Known rows:
<222>: 1, 18, -11, -8, 15, -45, -11, -4, -1, -5, 33, 14, 13, 11, -4, -1, -13, 34, -37, -25, 6, 48, 0, 5, -27, -25, -21, -10, 37, -7, 14, 12, 4, -20, 16, -26, -20, -22
<952>: -28, -22, 6, -9, -13, 3, 46, 18, -1, 30, 8, 41, 18, 3, 0, 15, 7, -27, -29, 1, 19, 50, -6, 40, -7, 29, 18, 20, -1, 21, 16, 20, 25, -2, -7, -23, -11, -16
<618>: 20, 0, -34, -22, 34, 23, 36, -35, -19, -6, -15, 19, -26, -16, 27, -3, 24, -20, -2, -35, 24, -23, -32, 38, -5, -8, 10, 41, 40, -16, -22, -66, 49, 3, -33, -22, 10, -1
<814>: 19, 33, -16, 16, 6, -32, 10, 15, -1, 9, 29, 10, 21, -6, 17, -21, -5, 28, -68, -41, -10, 52, 3, 2, -13, -29, -13, -9, 35, 16, 10, 8, 8, -13, 49, -13, 6, 22
<951>: 7, 38, 13, 11, 1, -34, 10, 8, -22, 2, 35, 6, 9, 19, -2, -16, -9, 19, -16, -32, 2, 62, 0, 28, -30, -18, -8, -23, 15, 4, -1, -15, 3, -5, 12, -23, -29, 11
<369>: -3, -11, 9, -55, 14, 16, 1, -4, 5, 18, 4, -3, -2, 47, -21, -10, -23, 32, 4, -13, -5, 9, 18, 4, -17, -7, -13, -11, 23, 16, 28, 21, -3, 2, -1, -4, 4, -29
<577>: -8, -59, -5, 0, 4, 9, 68, -22, -17, 26, -2, 71, -8, -13, 27, 2, 24, -47, -42, -12, 8, 5, -7, 28, -26, 12, 22, 20, -17, 12, -13, -32, 34, -1, -12, -22, -15, -44
<604>: -6, 8, -20, -28, -8, -35, -22, -12, 22, 20, 16, 39, 10, 17, -37, 8, -36, 15, -9, -11, 20, -5, 13, 16, -12, 0, -24, 14, -1, 3, 34, -3, -10, 19, -6, -34, -8, 7
<317>: -29, -22, 6, -9, -13, 3, 45, 19, -1, 29, 8, 41, 18, 2, -1, 16, 7, -28, -29, -1, 20, 50, -6, 40, -7, 30, 19, 20, -1, 21, 16, 19, 26, -2, -7, -23, -11, -15
<302>: 11, 44, -10, -10, -29, -43, 17, 0, -8, 37, 5, 39, 8, 34, -60, -4, -38, -3, 16, -3, 8, 10, 6, 34, -26, -8, -29, 19, -28, 25, 11, -36, -10, 27, 8, -49, 0, 40
<625>: -7, -58, -5, 0, 3, 10, 68, -23, -18, 26, -2, 70, -8, -14, 28, 3, 23, -46, -43, -11, 9, 6, -7, 28, -26, 12, 22, 21, -17, 12, -14, -31, 36, -2, -12, -23, -15, -44
<662>: 16, -5, 15, -35, -4, 37, 5, 11, 10, 26, -11, -15, -1, 40, -11, -18, -10, 20, -9, -29, -25, 11, 13, 10, -8, -7, 16, -17, 11, 31, 19, 18, -9, 11, 34, 7, 33, 3
<765>: 3, 10, 33, -42, -3, 24, 24, -2, -15, 29, 3, -19, -7, 61, -18, -27, -19, 24, 13, -24, -13, 28, 20, 28, -26, -3, 11, -27, 8, 36, 17, -9, -5, 12, 0, -4, -1, 4
<751>: -35, -6, -6, -5, 43, -18, -7, -23, 13, 29, -8, 16, -4, 42, -13, 10, 3, 19, -13, 5, 6, 45, 9, -7, 13, -23, -22, 1, -5, -44, 34, 13, -5, 10, -19, -13, -8, 14
<711>: 28, -18, 20, -29, 21, 33, 46, -32, -37, 23, -1, 16, -31, 36, 13, -44, -5, 1, 11, -36, -22, -22, 20, 11, -40, -24, -8, -25, -8, 21, -12, -57, 8, 16, -7, 2, -10, -24
<494>: 27, -24, 23, -38, 15, 36, 44, -44, -32, 26, -10, 6, -37, 48, 11, -42, -4, 9, 5, -38, -27, -19, 22, 16, -46, -23, 14, -29, -5, 28, -10, -61, 5, 14, -2, -2, -2, -25
<116>: 21, 4, 12, -21, 14, 47, 17, 53, -10, 22, 15, 7, 14, 10, -2, -29, -15, 2, 19, -22, -19, -5, 16, -10, 7, -6, -53, -9, 6, 18, 14, 34, 4, 17, 21, 25, 14, 0
<429>: -15, 3, -1, 21, 30, 3, 0, 2, 13, 36, -18, 12, 1, 27, -2, 1, 15, 4, -21, -10, -12, 44, 3, -2, 26, -23, -7, 0, -18, -35, 22, 12, -9, 20, 12, 0, 17, 48

Facts:
<1003> {Ξ=<885>, χ=plobruk}
<1035> {Ξ=<711>, χ=plobruk}
<1039> {Ξ=<618>, χ=plobruk}
<113> {Ξ=<625>, χ=plobruk}
<116> {Ξ=<965>, χ=tristok}
<11> {Ξ=<454>, χ=stapus}
<123> {Ξ=<269>, χ=plobruk}
<129> {Ξ=<494>, χ=plobruk}
<143> {Ξ=<965>, χ=stapus}
<146> {Ξ=<454>, χ=guvor}
<161> {Ξ=<577>, χ=plobruk}
<167> {Ξ=<885>, χ=plobruk}
<16> {Ξ=<799>, χ=plobruk}
<183> {Ξ=<817>, χ=stapus}
<185> {Ξ=<652>, χ=plobruk}
<222> {Ξ=<647>, χ=plobruk}
<223> {Ξ=<239>, χ=stapus}
<229> {Ξ=<965>, χ=guvor}
<239> {Ξ=<269>, χ=plobruk}
<23> {Ξ=<652>, χ=plobruk}
<243> {Ξ=<817>, χ=tristok}
<246> {Ξ=<1035>, χ=guvor}
<269> {χ=guvor}
<275> {Ξ=<820>, χ=guvor}
<283> {Ξ=<939>, χ=tristok}
<302> {Ξ=<283>, χ=stapus}
<309> {Ξ=<577>, χ=stapus}
<317> {Ξ=<577>, χ=guvor}
<359> {Ξ=<239>, χ=plobruk}
<35> {χ=guvor}
<369> {Ξ=<973>, χ=plobruk}
<375> {Ξ=<885>, χ=tristok}
<379> {Ξ=<785>, χ=tristok}
<37> {Ξ=<607>, χ=guvor}
<382> {Ξ=<884>, χ=stapus}
<38> {Ξ=<799>, χ=guvor}
<390> {Ξ=<23>, χ=plobruk}
<429> {Ξ=<55>, χ=tristok}
<438> {Ξ=<23>, χ=stapus}
<454> {Ξ=<939>, χ=stapus}
<458> {Ξ=<55>, χ=guvor}
<472> {Ξ=<239>, χ=guvor}
<481> {Ξ=<618>, χ=stapus}
<494> {Ξ=<711>, χ=stapus}
<4> {Ξ=<625>, χ=tristok}
<508> {Ξ=<817>, χ=plobruk}
<511> {Ξ=<820>, χ=plobruk}
<533> {Ξ=<817>, χ=guvor}
<55> {Ξ=<269>, χ=plobruk}
<565> {Ξ=<55>, χ=plobruk}
<577> {Ξ=<885>, χ=guvor}
<587> {Ξ=<647>, χ=tristok}
<588> {Ξ=<939>, χ=tristok}
<604> {Ξ=<939>, χ=plobruk}
<607> {Ξ=<785>, χ=tristok}
<614> {Ξ=<454>, χ=tristok}
<618> {Ξ=<652>, χ=guvor}
<625> {Ξ=<885>, χ=guvor}
<628> {Ξ=<607>, χ=plobruk}
<647> {Ξ=<785>, χ=tristok}
<652> {χ=guvor}
<660> {Ξ=<711>, χ=tristok}
<662> {Ξ=<1035>, χ=tristok}
<692> {Ξ=<167>, χ=guvor}
<695> {Ξ=<939>, χ=stapus}
<711> {χ=stapus}
<715> {Ξ=<494>, χ=tristok}
<748> {Ξ=<711>, χ=guvor}
<751> {Ξ=<884>, χ=plobruk}
<75> {Ξ=<167>, χ=tristok}
<764> {Ξ=<820>, χ=tristok}
<765> {Ξ=<494>, χ=stapus}
<785> {χ=stapus}
<799> {Ξ=<652>, χ=plobruk}
<808> {Ξ=<965>, χ=plobruk}
<814> {Ξ=<607>, χ=tristok}
<817> {Ξ=<785>, χ=stapus}
<820> {Ξ=<269>, χ=plobruk}
<845> {Ξ=<283>, χ=guvor}
<850> {Ξ=<711>, χ=stapus}
<872> {Ξ=<884>, χ=guvor}
<881> {Ξ=<167>, χ=plobruk}
<884> {Ξ=<269>, χ=guvor}
<885> {χ=plobruk}
<903> {Ξ=<1035>, χ=plobruk}
<939> {χ=tristok}
<93> {Ξ=<973>, χ=stapus}
<941> {Ξ=<652>, χ=stapus}
<951> {Ξ=<785>, χ=stapus}
<952> {Ξ=<625>, χ=guvor}
<965> {Ξ=<711>, χ=tristok}
<972> {Ξ=<283>, χ=plobruk}
<973> {Ξ=<711>, χ=plobruk}
<981> {Ξ=<454>, χ=plobruk}

Rows:
No name comes twice in this set of rows, the named rows included.
4, 11, 31, -36, 0, 23, 27, 7, -19, 27, 9, -12, -4, 53, -15, -29, -19, 20, 19, -23, -11, 24, 20, 25, -22, -3, -4, -24, 6, 31, 15, -7, -3, 14, -3, 0, -6, 4 | <93>
21, -44, -1, -52, 31, 28, 21, -46, -12, 16, -8, 21, -31, 33, 7, -26, -8, 15, -3, -27, -19, -39, 20, -10, -37, -27, -12, -13, 9, 7, 2, -30, 7, 3, -4, -4, 3, -59 | <973>
45, -2, -19, 27, 20, -19, 14, -22, -19, -5, 16, 38, -11, -21, 39, -25, 14, 3, -58, -54, -23, 4, -6, -4, -36, -47, -5, -12, 10, -8, -26, -43, 13, -9, 46, -14, -1, -16 | <647>
1, 52, -16, -6, 13, -24, 16, 9, -10, 18, 26, 16, 9, -5, 32, -9, 3, 17, -55, -30, 11, 68, 0, 25, -37, -20, -16, 3, 42, 19, 31, 4, 41, -14, 34, -36, -12, -3 | <37>
-22, -26, 23, 4, -18, -18, 57, 13, -15, 23, 24, 30, 25, 22, -22, -8, -8, -13, -20, -5, 9, 51, 2, 35, -3, 24, 16, -4, -11, 25, -7, -3, -4, 1, -25, -11, -28, 9 | <309>
47, 2, -43, 3, -15, -25, 17, -30, -1, 32, -21, 73, -13, -3, -30, -7, -18, -25, -16, -18, -15, -56, -3, 4, -28, -32, -25, 34, -43, 10, -15, -63, -5, 29, 41, -44, 32, 14 | <283>
-12, 5, -11, -31, -13, -27, -51, -17, 37, 18, 33, 47, 7, 0, -14, 4, -41, 17, -20, -30, 33, -18, 25, 25, -10, 16, -14, -1, -1, 0, 53, -8, -13, 35, -20, -22, -25, 19 | <981>
39, 7, 21, 32, 10, -24, -5, -24, -45, -27, 28, 32, -25, 2, 19, -9, 15, -12, 8, -48, -13, 22, -19, 25, -62, -36, 7, -35, -13, -34, -48, -63, 4, -5, 21, -28, -43, -41 | <817>
15, 35, 30, 22, -7, -31, -18, 17, -25, -19, 37, 5, 3, 20, -10, 2, -2, 6, 17, -33, 0, 64, -17, 37, -39, -15, 5, -33, 2, -20, -17, -11, -6, -4, 20, -29, -38, -11 | <183>
45, -27, 2, -16, 34, 59, 37, 16, -29, 20, 5, 34, -16, -6, 28, -45, -1, -16, 14, -35, -32, -53, 17, -24, -11, -27, -57, -9, -8, 8, -13, -15, 14, 19, 18, 28, 11, -30 | <965>
21, 27, -7, 19, 1, -24, -5, 20, 0, 1, 25, 10, 17, -4, 8, -10, -2, 18, -45, -39, -11, 47, -5, 8, -14, -25, -6, -12, 23, 2, 1, 11, 1, -9, 47, -14, 4, 13 | <587>
-8, -85, -9, -6, 10, -19, 56, -38, -9, 12, 11, 66, 1, -1, 1, -1, 4, -21, -46, -9, 4, -11, 1, 2, -15, 4, 9, 11, -9, -1, -22, -26, 4, -11, -27, -13, -23, -55 | <167>
13, 18, -14, -3, -22, -14, -16, 11, 22, 26, 6, 36, 13, 2, -25, -1, -24, -1, -18, -25, 3, -5, 6, 19, 1, 0, -8, 11, -15, 12, 22, -4, -12, 29, 26, -20, 16, 41 | <588>
-13, -10, -12, 9, 57, 18, 24, -51, -13, 43, -34, 46, -42, 16, 45, 0, 40, -24, -19, -10, -2, 17, 0, 6, -14, -37, -8, 12, -28, -47, 18, -45, 35, 22, -8, -22, -5, 0 | <884>
8, 14, -6, -5, -25, -6, -45, 8, 38, 24, 24, 44, 12, -14, -2, -5, -30, 0, -28, -43, 16, -19, 19, 28, 4, 16, 1, -3, -14, 10, 41, -10, -17, 46, 12, -9, -1, 53 | <614>

Now the same things, written a new way:
Known rows:
<494>: -20, 4, 1, -53, 16, -5, -24, -16, 5, 12, 14, -1, -27, -8, -8
<715>: 28, -7, 6, -61, 8, -4, 5, -7, 17, -5, 11, 46, 0, 9, -37
<129>: -19, -30, 22, -36, -17, 0, 3, -5, -3, 6, -4, 50, -17, 8, -27
<275>: 1, -15, 1, -11, 12, 14, 29, 3, 9, 13, -10, -31, -6, 25, -6
<939>: -8, 33, -17, -23, -8, -5, 13, -4, 19, 0, 23, 2, 29, 5, -7
<183>: 37, -7, 1, -3, -14, -40, -26, 2, 15, 13, 13, -48, -18, -4, 0
<973>: -55, -7, 17, -29, -8, -6, 2, -3, 0, 6, 4, 30, -2, 7, -12
<785>: -12, 10, -7, -11, 7, -25, -12, -9, 11, 11, 12, -38, -11, -10, 4
<379>: 37, -1, -6, -5, -5, -28, 19, 0, 24, -7, 10, -4, 19, 6, -20
<16>: 16, -40, 24, 24, -10, 13, 17, 2, -11, 17, 14, 14, 24, -7, -16
<799>: -31, -22, 17, 13, -4, 5, 13, -1, -4, 14, 19, 5, 28, -5, -5
<625>: -48, 22, -6, 16, 15, 1, 0, -19, 24, 16, 6, -56, 5, 14, -37
<692>: -8, 14, -1, 29, 6, 3, 6, -23, 22, 22, -8, -48, 0, 16, -53
<814>: 33, -6, -12, 13, 0, -37, 32, 0, 25, -15, 2, -7, 13, 0, -23
<161>: -15, 2, 16, 28, -24, -12, 21, -26, 6, 28, -27, -1, 15, 8, -34
<55>: -49, -13, 13, -18, -10, -6, 35, -3, -1, 15, -15, 8, 17, 14, 17
<269>: -43, 2, -5, -10, 18, 8, 12, 0, 15, 8, 10, -42, 0, 19, -7
<764>: 41, -4, 2, -38, 7, -5, 46, -2, 13, 6, -14, 14, 25, 19, 3

Rows:
No name comes twice in this set of rows, the named rows included.
45, -4, -1, -10, -15, -42, 1, 10, 32, -6, 19, -19, 21, 12, -13 | <243>
5, -14, -2, 17, -9, -24, -17, 13, 27, 1, 23, -62, -10, 19, -22 | <533>
-59, -15, 16, -34, -9, -5, 2, -6, 3, 6, 4, 34, -3, 6, -13 | <1035>
-20, 32, -29, -16, -9, -5, -16, -7, -3, 27, 27, -14, -12, -12, 5 | <454>
8, 25, 16, -8, 20, 6, -17, 13, -6, 4, 7, -6, -26, 19, -44 | <229>
33, 20, -1, -6, 0, -13, 23, -20, 23, 10, -3, -1, 28, 8, -37 | <375>
21, -11, 9, -55, 9, -1, -22, -15, 1, 13, 5, 16, -39, -7, -22 | <765>
26, -28, 7, 27, 20, 28, 0, 4, 5, 11, 33, -34, 8, 1, -33 | <38>
-47, 9, -8, 2, 15, 7, -2, -2, 17, 5, 21, -44, 0, 12, -19 | <35>
1, 13, 32, -11, -9, -9, 0, 10, -21, 9, -12, 45, -11, 11, -26 | <808>
-14, -5, 15, 22, -24, -10, 20, -18, 4, 23, -19, 4, 13, 7, -26 | <1003>
-15, -29, 4, 39, -24, -33, 30, 3, 5, -4, -13, -2, -2, -2, -14 | <628>

